Below is a small trained network, with its code and all its weights. Each question gives an input and a target symbol and asks what happens when units are switched off, that is, made to give their printed mean instead of their output.

import numpy as np


def w(rows, s, z=0):
    codes = np.array(rows[::2]) - 128.0
    scale = np.full(codes.shape[1], s)
    scale[-1] = z or s
    return codes * scale


def norm(h):
    return h / np.sqrt((h * h).mean(-1, keepdims=True) + 1e-5)


def f(y):
    return np.maximum(y, 0)


def softmax(a):
    e = np.exp(a - a.max(-1, keepdims=True))
    return e / e.sum(-1, keepdims=True)


def log_softmax(a):
    a = a - a.max(-1, keepdims=True)
    return a - np.log(np.exp(a).sum(-1, keepdims=True))


def net(x, mask):
    ids = ['ΘΛΣΩαγητ'.index(c) for c in x.split()]
    T = len(ids)
    res = E[ids] + P[:T]
    r = norm(res)
    for j in range(2):
        rows = slice(3 * j, 3 * j + 3)
        q, k, v = (r @ M[0][rows].T for M in (Q, K, V))
        z = softmax(np.where(np.tri(T) > 0, q @ k.T / 3**0.5, -1e9)) @ v
        o = O[0][rows]
        res = res + np.where(mask[j], z, o[:, -1]) @ o[:, :-1]
    y = f(norm(res) @ A[0][:, :-1].T + A[0][:, -1])
    res = res + np.where(mask[2:18], y, B[0][:, -1]) @ B[0][:, :-1]
    return log_softmax(norm(res)[-1] @ U[:, :-1].T + U[:, -1])


Q, K, V, O, A, B = {}, {}, {}, {}, {}, {}
E = w([
[136,148,26,202,181],'Θ',
[122,119,140,120,185],'Λ',
[174,181,99,164,185],'Σ',
[136,202,255,97,160],'Ω',
[175,118,187,130,196],'α',
[24,107,94,97,132],'γ',
[48,116,71,100,131],'η',
[75,62,178,75,146],'τ',
],0.017)
P = w([
[167,55,97,163,37],'0',
[132,112,102,127,192],'1',
[144,88,11,29,69],'2',
[118,90,133,205,55],'3',
[113,128,103,134,194],'4',
[173,113,38,36,91],'5',
[71,163,199,211,113],'6',
[75,129,38,135,204],'7',
],0.011)
Q[0] = w([
[80,111,176,79,67],'head 0',
[169,150,134,68,165],'head 0',
[112,201,101,144,101],'head 0',
[149,213,129,117,69],'head 1',
[107,197,127,93,197],'head 1',
[206,148,63,4,147],'head 1',
],0.02)
K[0] = w([
[119,99,177,85,41],'head 0',
[141,147,201,109,188],'head 0',
[96,252,134,113,113],'head 0',
[75,42,149,120,235],'head 1',
[64,199,133,172,197],'head 1',
[138,172,88,29,238],'head 1',
],0.017)
V[0] = w([
[146,124,174,87,106],'head 0',
[146,90,110,43,167],'head 0',
[68,94,145,196,177],'head 0',
[67,5,111,166,163],'head 1',
[69,119,197,29,139],'head 1',
[135,235,56,115,160],'head 1',
],0.014)
O[0] = w([
[127,139,41,180,149,95],'head 0',
[137,152,100,179,56,233],'head 0',
[120,226,192,172,160,239],'head 0',
[234,219,62,193,126,254],'head 1',
[201,84,106,41,255,146],'head 1',
[25,168,74,22,62,77],'head 1',
],0.0087,0.0058)
A[0] = w([
[10,52,166,124,240,164],'neuron 0',
[217,4,95,172,102,40],'neuron 1',
[153,5,27,95,50,175],'neuron 2',
[116,240,241,148,172,124],'neuron 3',
[161,71,192,39,92,241],'neuron 4',
[137,136,48,122,77,121],'neuron 5',
[125,113,43,94,40,167],'neuron 6',
[86,199,104,194,166,147],'neuron 7',
[161,146,101,184,19,37],'neuron 8',
[77,134,98,31,86,245],'neuron 9',
[77,62,228,200,87,146],'neuron 10',
[179,212,113,80,137,95],'neuron 11',
[167,87,173,226,194,130],'neuron 12',
[223,73,217,82,37,252],'neuron 13',
[186,145,213,39,130,204],'neuron 14',
[216,152,189,167,71,165],'neuron 15',
],0.011,0.0031)
B[0] = w([
[77,113,162,250,149,236],'neuron 0',
[46,181,142,82,134,172],'neuron 1',
[84,181,53,45,164,169],'neuron 2',
[54,76,45,105,140,254],'neuron 3',
[162,110,62,97,173,174],'neuron 4',
[125,50,116,130,132,180],'neuron 5',
[133,169,78,57,182,188],'neuron 6',
[183,127,105,152,59,228],'neuron 7',
[110,71,143,168,214,190],'neuron 8',
[191,165,195,163,145,209],'neuron 9',
[151,206,197,151,123,179],'neuron 10',
[84,123,207,120,155,214],'neuron 11',
[145,99,218,89,105,249],'neuron 12',
[117,185,10,119,97,164],'neuron 13',
[191,140,186,214,151,196],'neuron 14',
[96,104,69,46,111,228],'neuron 15',
],0.019,0.0078)
U = w([
[93,93,25,90,167,219],'Θ',
[218,166,125,100,180,136],'Λ',
[129,132,197,189,211,179],'Σ',
[247,117,84,212,68,105],'Ω',
[143,108,205,99,39,117],'α',
[99,233,146,163,79,94],'γ',
[85,165,32,228,89,79],'η',
[170,15,141,71,135,1],'τ',
],0.013,0.0035)

Each question gives the input, a string of symbols that net reads in full, and the target symbol t.
The units are the heads (3 rows each of Q, K, V and O) and the neurons (one row each of A and B). Each row of codes is followed by its name. A weight is (code - 128) times the scale printed after its matrix; where a second scale follows, it is the last column's (O, A, B and U).
mask holds one flag per unit, heads first, then neurons. A switched-off unit (its flag False) gives its mean, the last column of its rows in O or B, instead of its output. The means were averaged over made-up inputs and are rounded, as every weight is.
A unit's drop is (log p(t) with every unit on - log p(t) with that unit switched off) / (log p(t) with every unit on - log p(t) with every unit switched off).
The circuit of an input: a set's keep is (log p(t) with only the set's units on - log p(t) with every unit switched off) / (log p(t) with every unit on - log p(t) with every unit switched off). Starting from the 12 units with the biggest drops (on a tie, the unit counted first), units are removed one at a time, each time the one whose removal leaves the highest keep (on an exact tie, the one counted first), for as long as the keep stays at least 0.8.
units of the circuit, in order: the units of the circuit, biggest drop first
most important unit: the unit with the biggest drop
k most important neurons: the k neurons with the biggest drops, biggest first
which heads matter: for each layer, one digit per head in row order, 1 if its drop is at least 0.15 and else 0, layers parted by /
input Λ Θ Ω Λ Λ α Σ γ, target γ: units of the circuit, in order	(head 1; neuron 9)
input α Λ Ω Ω, target α: which heads matter	01
input τ α Λ Λ, target Λ: which heads matter	01
input γ Λ τ Ω, target τ: which heads matter	01
input Λ Λ γ Σ Ω Ω Λ, target γ: units of the circuit, in order	(head 1)
input Ω Λ Σ, target Θ: 2 most important neurons	(neuron 9; neuron 12)
input Λ γ Ω α Σ γ α, target α: 2 most important neurons	(neuron 12; neuron 15)
input γ Θ α τ, target τ: units of the circuit, in order	(neuron 12; neuron 15)
input τ α Λ Λ Λ Λ Λ Λ, target Θ: which heads matter	10
input Ω Θ α Λ Ω Ω Θ, target Ω: which heads matter	01
input γ Λ γ η Σ η, target Λ: which heads matter	00
input Ω Ω Ω α α η α, target α: which heads matter	00
input Λ α Λ, target Λ: units of the circuit, in order	(neuron 3; neuron 0)
input Ω Λ Λ Λ γ α γ, target Ω: which heads matter	01
input Ω γ Λ Θ, target Σ: units of the circuit, in order	(head 0)
input Λ Λ Λ η Λ α Σ, target Θ: 3 most important neurons	(neuron 3; neuron 0; neuron 15)
input γ Λ Ω Σ, target τ: which heads matter	10
input τ Ω γ Σ Λ Λ Σ, target γ: which heads matter	11
input Λ Θ Σ α Λ Λ Σ, target α: 2 most important neurons	(neuron 12; neuron 10)
input γ Θ Λ Λ Λ γ, target Λ: 3 most important neurons	(neuron 9; neuron 3; neuron 15)
input τ Λ η Λ η, target Λ: 2 most important neurons	(neuron 3; neuron 0)
input γ γ Λ α, target τ: 2 most important neurons	(neuron 12; neuron 15)
input Ω Λ η α Λ Λ η, target α: most important unit	head 1
input α Σ Λ Λ η, target γ: 2 most important neurons	(neuron 9; neuron 3)
input Σ Ω Λ Λ γ Λ η, target Ω: 3 most important neurons	(neuron 7; neuron 12; neuron 0)
input Λ α τ Σ, target Ω: 3 most important neurons	(neuron 7; neuron 6; neuron 12)
input Ω Λ Λ Σ α, target γ: most important unit	head 1
input Λ Σ Λ η, target Ω: 4 most important neurons	(neuron 7; neuron 12; neuron 0; neuron 11)
input α α Ω Λ Ω Ω Λ η, target Σ: 3 most important neurons	(neuron 0; neuron 9; neuron 3)
input γ Λ Λ γ Ω η α, target τ: 3 most important neurons	(neuron 12; neuron 15; neuron 3)
